Below is a small trained network, with its code and all its weights. Each question gives an input and a target symbol and asks what happens when units are switched off, that is, made to give their printed mean instead of their output.

import numpy as np


def w(rows, s, z=0):
    codes = np.array(rows[::2]) - 128.0
    scale = np.full(codes.shape[1], s)
    scale[-1] = z or s
    return codes * scale


def norm(h):
    return h / np.sqrt((h * h).mean(-1, keepdims=True) + 1e-5)


def f(y):
    return y / 2 * (1 + np.tanh(0.7978845608 * (y + 0.044715 * y**3)))


def softmax(a):
    e = np.exp(a - a.max(-1, keepdims=True))
    return e / e.sum(-1, keepdims=True)


def log_softmax(a):
    a = a - a.max(-1, keepdims=True)
    return a - np.log(np.exp(a).sum(-1, keepdims=True))


def net(x, mask):
    ids = ['αγδεζηθλμξπστφψω'.index(c) for c in x.split()]
    T = len(ids)
    res = E[ids] + P[:T]
    r = norm(res)
    for j in range(3):
        rows = slice(4 * j, 4 * j + 4)
        q, k, v = (r @ M[0][rows].T for M in (Q, K, V))
        z = softmax(np.where(np.tri(T) > 0, q @ k.T / 4**0.5, -1e9)) @ v
        o = O[0][rows]
        res = res + np.where(mask[j], z, o[:, -1]) @ o[:, :-1]
    y = f(norm(res) @ A[0][:, :-1].T + A[0][:, -1])
    res = res + np.where(mask[3:7], y, B[0][:, -1]) @ B[0][:, :-1]
    return log_softmax(norm(res)[-1] @ U[:, :-1].T + U[:, -1])


Q, K, V, O, A, B = {}, {}, {}, {}, {}, {}
E = w([
[136,161,231,81],'α',
[170,78,36,173],'γ',
[164,236,55,135],'δ',
[187,179,86,123],'ε',
[154,167,108,117],'ζ',
[78,225,42,117],'η',
[144,158,64,123],'θ',
[195,146,80,114],'λ',
[48,124,75,176],'μ',
[217,201,74,97],'ξ',
[177,140,59,89],'π',
[131,169,106,195],'σ',
[7,152,116,105],'τ',
[141,166,86,13],'φ',
[134,115,31,83],'ψ',
[120,157,143,195],'ω',
],0.015)
P = w([
[173,254,91,154],'0',
[162,226,98,148],'1',
[148,207,100,152],'2',
[144,193,106,146],'3',
[131,179,106,146],'4',
[130,164,107,138],'5',
[118,156,106,134],'6',
[120,142,110,134],'7',
[116,130,110,130],'8',
[97,121,110,136],'9',
[101,106,113,130],'10',
[91,94,113,126],'11',
[98,87,113,120],'12',
[110,103,101,116],'13',
],0.0084)
Q[0] = w([
[145,130,141,191],'H0',
[107,166,99,137],'H0',
[99,189,84,115],'H0',
[111,184,90,4],'H0',
[97,90,211,149],'H1',
[152,86,182,149],'H1',
[146,78,171,168],'H1',
[171,133,172,42],'H1',
[175,35,201,96],'H2',
[135,227,51,153],'H2',
[100,143,135,121],'H2',
[114,121,98,119],'H2',
],0.019)
K[0] = w([
[188,209,90,145],'H0',
[142,120,127,193],'H0',
[137,106,135,205],'H0',
[96,44,177,130],'H0',
[177,210,110,165],'H1',
[121,194,135,170],'H1',
[104,183,143,183],'H1',
[162,189,80,61],'H1',
[171,250,98,147],'H2',
[100,12,187,137],'H2',
[97,145,121,82],'H2',
[113,96,125,167],'H2',
],0.017)
V[0] = w([
[198,131,118,88],'H0',
[155,134,111,161],'H0',
[102,134,40,126],'H0',
[169,144,135,217],'H0',
[129,115,123,249],'H1',
[72,147,174,131],'H1',
[135,99,99,210],'H1',
[96,96,100,68],'H1',
[123,126,73,84],'H2',
[219,129,160,125],'H2',
[172,140,166,108],'H2',
[160,66,53,221],'H2',
],0.016)
O[0] = w([
[77,101,62,138,79],'H0',
[135,105,104,92,190],'H0',
[149,145,58,66,238],'H0',
[154,67,131,78,247],'H0',
[245,158,149,195,110],'H1',
[164,175,154,68,98],'H1',
[189,147,136,201,127],'H1',
[54,168,126,126,143],'H1',
[80,163,74,119,174],'H2',
[80,35,112,141,1],'H2',
[91,76,141,154,54],'H2',
[178,98,44,22,116],'H2',
],0.013,0.0078)
A[0] = w([
[217,127,90,232,225],'N0',
[129,68,158,53,205],'N1',
[49,123,72,12,224],'N2',
[150,126,255,67,251],'N3',
],0.014,0.0029)
B[0] = w([
[2,93,250,70,194],'N0',
[205,145,147,185,153],'N1',
[147,133,194,203,250],'N2',
[132,94,243,186,170],'N3',
],0.014,0.011)
U = w([
[159,70,129,194,47],'α',
[126,58,70,168,51],'γ',
[85,101,60,120,53],'δ',
[118,23,99,127,42],'ε',
[103,76,196,243,143],'ζ',
[140,251,195,170,116],'η',
[154,60,64,66,190],'θ',
[150,69,96,192,115],'λ',
[188,102,186,75,57],'μ',
[181,126,83,233,102],'ξ',
[96,112,71,169,177],'π',
[177,71,165,103,253],'σ',
[177,221,170,74,150],'τ',
[39,117,125,65,187],'φ',
[108,184,42,182,181],'ψ',
[214,74,242,101,152],'ω',
],0.011,0.0067)

Each question gives the input, a string of symbols that net reads in full, and the target symbol t.
The units are the heads (4 rows each of Q, K, V and O) and the neurons (one row each of A and B). Each row of codes is followed by its name. A weight is (code - 128) times the scale printed after its matrix; where a second scale follows, it is the last column's (O, A, B and U).
mask holds one flag per unit, heads first, then neurons. A switched-off unit (its flag False) gives its mean, the last column of its rows in O or B, instead of its output. The means were averaged over made-up inputs and are rounded, as every weight is.
A unit's drop is (log p(t) with every unit on - log p(t) with that unit switched off) / (log p(t) with every unit on - log p(t) with every unit switched off).
The circuit of an input: a set's keep is (log p(t) with only the set's units on - log p(t) with every unit switched off) / (log p(t) with every unit on - log p(t) with every unit switched off). Starting from all 7 units, units are removed one at a time, each time the one whose removal leaves the highest keep (on an exact tie, the one counted first), for as long as the keep stays at least 0.8.
units of the circuit, in order: the units of the circuit, biggest drop first
most important unit: the unit with the biggest drop
k most important neurons: the k neurons with the biggest drops, biggest first
which heads matter: for each layer, one digit per head in row order, 1 if its drop is at least 0.15 and else 0, layers parted by /
input α φ α α η η τ τ π σ σ φ φ η, target φ: units of the circuit, in order -> (H1)
input ε ζ ε τ ω γ θ η α θ λ, target ζ: which heads matter -> 011
input σ σ α η λ α π π τ φ, target η: which heads matter -> 101
input δ θ γ ξ ε ω δ φ σ τ ξ τ σ, target τ: which heads matter -> 110
input θ σ α θ θ σ ω, target ζ: which heads matter -> 001
input η τ η ζ ζ ε τ π π ω ψ π, target η: units of the circuit, in order -> (H1; N2; H2; N0)
input ψ δ η π φ δ, target φ: which heads matter -> 010
input λ λ ψ σ α τ η λ, target η: which heads matter -> 110
input η ξ ω ζ σ η σ σ η γ λ, target θ: which heads matter -> 001
input π ξ α δ σ α σ σ μ τ, target τ: which heads matter -> 001
input λ ψ λ ξ γ π δ, target θ: which heads matter -> 001
input τ ψ ψ θ σ ω, target ω: which heads matter -> 010
input π φ σ ω, target ω: 2 most important neurons -> (N0; N2)
input ω ε μ ω ζ γ η α ε α τ τ λ, target η: units of the circuit, in order -> (H0)
input α ψ δ π, target ζ: which heads matter -> 000
input σ η α α ξ, target ζ: which heads matter -> 001
input τ ψ θ, target ψ: 2 most important neurons -> (N0; N3)
input ζ ω η θ σ η ψ, target ψ: units of the circuit, in order -> (N0; H1)
input ω ω λ ω δ λ α π π τ σ μ σ, target τ: 2 most important neurons -> (N0; N2)
input δ σ ψ φ θ τ η ψ η ζ π, target η: most important unit -> N2
input ψ σ η ζ φ φ σ, target φ: 2 most important neurons -> (N0; N2)
input ψ σ φ ω ω ε, target ω: 2 most important neurons -> (N2; N1)
input ζ η ε α μ ψ σ η ω σ ξ π ζ τ, target η: 2 most important neurons -> (N0; N2)
input ξ σ σ φ δ ψ, target ψ: 3 most important neurons -> (N0; N2; N1)
